Below are the code and all the weights of a small trained network. Each question names an input and a class and asks about switching units off, where a switched-off unit gives its printed mean instead of its output.

import numpy as np


def w(rows, s, z=0):
    codes = np.array(rows[::2]) - 128.0
    scale = np.full(codes.shape[1], s)
    scale[-1] = z or s
    return codes * scale


def f(y):
    return np.maximum(y, 0)


def log_softmax(a):
    a = a - a.max(-1, keepdims=True)
    return a - np.log(np.exp(a).sum(-1, keepdims=True))


def net(x, mask):
    res = np.array(x, float).reshape(1, 7) / 4 @ E
    y = f(res @ A[0][:, :-1].T + A[0][:, -1])
    res = res + np.where(mask, y, B[0][:, -1]) @ B[0][:, :-1]
    return log_softmax(res[-1] @ U[:, :-1].T + U[:, -1])


A, B = {}, {}
E = w([
[127,6,174,157,173,87,194,164,145],'x0',
[176,172,144,208,111,132,30,140,33],'x1',
[56,177,205,86,153,94,159,59,70],'x2',
[134,152,50,80,77,151,124,197,130],'x3',
[113,88,131,45,74,3,94,189,33],'x4',
[154,62,109,115,165,209,144,139,31],'x5',
[39,166,89,189,136,66,184,76,124],'x6',
],0.0054)
A[0] = w([
[132,135,198,204,166,143,159,53,149,128],'neuron 0',
[180,172,117,176,91,105,21,180,188,152],'neuron 1',
[186,3,150,218,170,186,150,210,54,151],'neuron 2',
[151,122,108,148,137,149,103,123,67,115],'neuron 3',
[136,169,50,174,107,159,133,163,174,251],'neuron 4',
[130,100,229,235,180,145,161,15,163,147],'neuron 5',
[172,211,122,178,120,163,54,128,93,169],'neuron 6',
[93,99,164,172,139,34,127,143,25,195],'neuron 7',
[127,102,174,179,120,16,80,114,70,209],'neuron 8',
[169,44,84,153,149,158,198,205,250,119],'neuron 9',
[76,40,106,108,132,35,227,212,170,148],'neuron 10',
[134,105,100,129,143,97,124,127,46,143],'neuron 11',
[156,127,109,113,117,126,127,138,108,68],'neuron 12',
[159,91,173,135,127,121,156,162,141,132],'neuron 13',
[83,188,129,139,112,151,125,62,164,130],'neuron 14',
[32,196,140,184,121,41,182,66,214,162],'neuron 15',
[213,174,118,196,84,89,5,185,192,161],'neuron 16',
[152,105,103,113,150,189,126,189,131,195],'neuron 17',
[115,138,110,133,123,106,169,143,132,106],'neuron 18',
[110,114,117,159,138,117,157,150,113,179],'neuron 19',
[131,79,111,164,117,139,168,178,202,115],'neuron 20',
[109,84,140,119,133,60,132,155,122,188],'neuron 21',
[98,135,128,183,123,114,148,84,149,187],'neuron 22',
[140,94,242,63,153,150,118,113,92,161],'neuron 23',
[144,94,218,79,131,130,124,124,108,123],'neuron 24',
[101,126,117,127,132,97,112,90,157,153],'neuron 25',
[73,197,103,91,103,92,119,137,149,128],'neuron 26',
[114,163,139,127,126,168,123,157,114,176],'neuron 27',
],0.0076,0.0021)
B[0] = w([
[65,152,159,179,188,126,113,93,168,196],'neuron 0',
[190,103,139,57,165,121,141,165,85,205],'neuron 1',
[234,194,65,119,102,96,116,182,20,244],'neuron 2',
[105,123,87,130,97,72,135,112,119,164],'neuron 3',
[132,116,126,22,173,214,137,87,137,209],'neuron 4',
[30,179,132,165,229,132,135,56,185,228],'neuron 5',
[113,74,105,58,109,36,139,143,125,208],'neuron 6',
[143,64,115,107,31,64,106,164,139,221],'neuron 7',
[157,47,110,47,90,113,150,151,115,215],'neuron 8',
[113,79,222,35,165,216,135,136,210,243],'neuron 9',
[68,37,95,98,32,6,81,106,134,255],'neuron 10',
[118,106,71,129,88,97,119,103,136,174],'neuron 11',
[127,117,113,143,116,125,134,99,142,141],'neuron 12',
[146,122,129,91,144,147,133,134,93,171],'neuron 13',
[155,161,104,145,205,117,132,132,92,183],'neuron 14',
[115,208,120,218,214,28,108,106,69,234],'neuron 15',
[185,61,166,30,155,118,152,183,87,223],'neuron 16',
[140,140,91,69,103,201,162,121,128,192],'neuron 17',
[123,125,128,152,129,106,110,110,138,147],'neuron 18',
[126,133,85,95,130,107,122,90,129,162],'neuron 19',
[123,94,185,92,187,123,149,123,137,191],'neuron 20',
[153,90,143,135,78,98,132,159,106,194],'neuron 21',
[87,134,124,111,156,85,121,102,135,177],'neuron 22',
[180,141,73,24,215,177,141,116,110,191],'neuron 23',
[165,125,112,78,189,166,156,130,119,175],'neuron 24',
[97,138,80,113,143,120,146,107,91,156],'neuron 25',
[152,146,42,155,126,105,139,98,69,174],'neuron 26',
[147,113,49,74,142,127,137,79,112,157],'neuron 27',
],0.014,0.0074)
U = w([
[208,95,110,63,122,129,156,198,73,219],'0',
[107,112,163,102,133,219,164,124,215,142],'1',
[124,135,171,178,108,140,125,162,148,6],'2',
[74,101,167,114,174,90,135,111,157,153],'3',
[109,255,112,203,198,148,149,92,115,115],'4',
[96,124,63,167,47,81,86,129,102,65],'5',
],0.0075,0.0013)

Each question gives the input, the list of numbers given to net, and the class t.
The units are the neurons (one row each of A and B). Each row of codes is followed by its name. A weight is (code - 128) times the scale printed after its matrix; where a second scale follows, it is the last column's (A, B and U).
mask holds one flag per neuron, in row order. A switched-off neuron (its flag False) gives its mean, the last column of its row in B, instead of its output. The means were averaged over made-up inputs and are rounded, as every weight is.
A unit's drop is (log p(t) with every unit on - log p(t) with that unit switched off) / (log p(t) with every unit on - log p(t) with every unit switched off).
The circuit of an input: a set's keep is (log p(t) with only the set's units on - log p(t) with every unit switched off) / (log p(t) with every unit on - log p(t) with every unit switched off). Starting from the 12 units with the biggest drops (on a tie, the unit counted first), units are removed one at a time, each time the one whose removal leaves the highest keep (on an exact tie, the one counted first), for as long as the keep stays at least 0.8.
circuit, biggest first: the units of the circuit, biggest drop first
unit that matters most: the unit with the biggest drop
top k neurons: the k neurons with the biggest drops, biggest first
drop of u: that unit's drop, to one decimal
input [8,-5,8,-6,1,-4,-6], class 3: unit that matters most : neuron 5
input [8,-5,5,-5,-7,8,-6], class 1: circuit, biggest first : (neuron 9; neuron 15)
input [6,7,4,0,-4,8,3], class 5: circuit, biggest first : (neuron 16; neuron 9; neuron 1)
input [2,5,-4,1,-7,-7,-2], class 1: top 3 neurons : (neuron 2; neuron 5; neuron 9)
input [-1,-5,-5,3,5,-3,4], class 5: circuit, biggest first : (neuron 10; neuron 23)
input [-6,-8,6,5,6,-7,4], class 5: top 2 neurons : (neuron 10; neuron 5)
input [-5,-1,4,-2,5,0,2], class 5: top 2 neurons : (neuron 16; neuron 9)
input [-1,-4,-7,-8,-2,-5,2], class 3: top 3 neurons : (neuron 9; neuron 2; neuron 20)
input [1,-8,-5,1,-2,5,8], class 3: top 2 neurons : (neuron 10; neuron 15)
input [-4,5,-1,1,-3,-3,6], class 4: top 4 neurons : (neuron 15; neuron 10; neuron 7; neuron 9)
input [4,-6,-7,6,1,-6,-1], class 1: top 2 neurons : (neuron 9; neuron 2)
input [5,6,-1,3,-3,-8,3], class 3: top 2 neurons : (neuron 2; neuron 15)
input [-2,-7,-4,-1,-2,8,-1], class 1: drop of neuron 9 : 0.4
input [-1,6,6,-8,-1,5,1], class 3: circuit, biggest first : (neuron 5)
input [6,-3,2,-2,-3,5,4], class 3: drop of neuron 10 : 0.2
input [2,-7,-5,0,-6,8,-4], class 1: drop of neuron 9 : 0.9
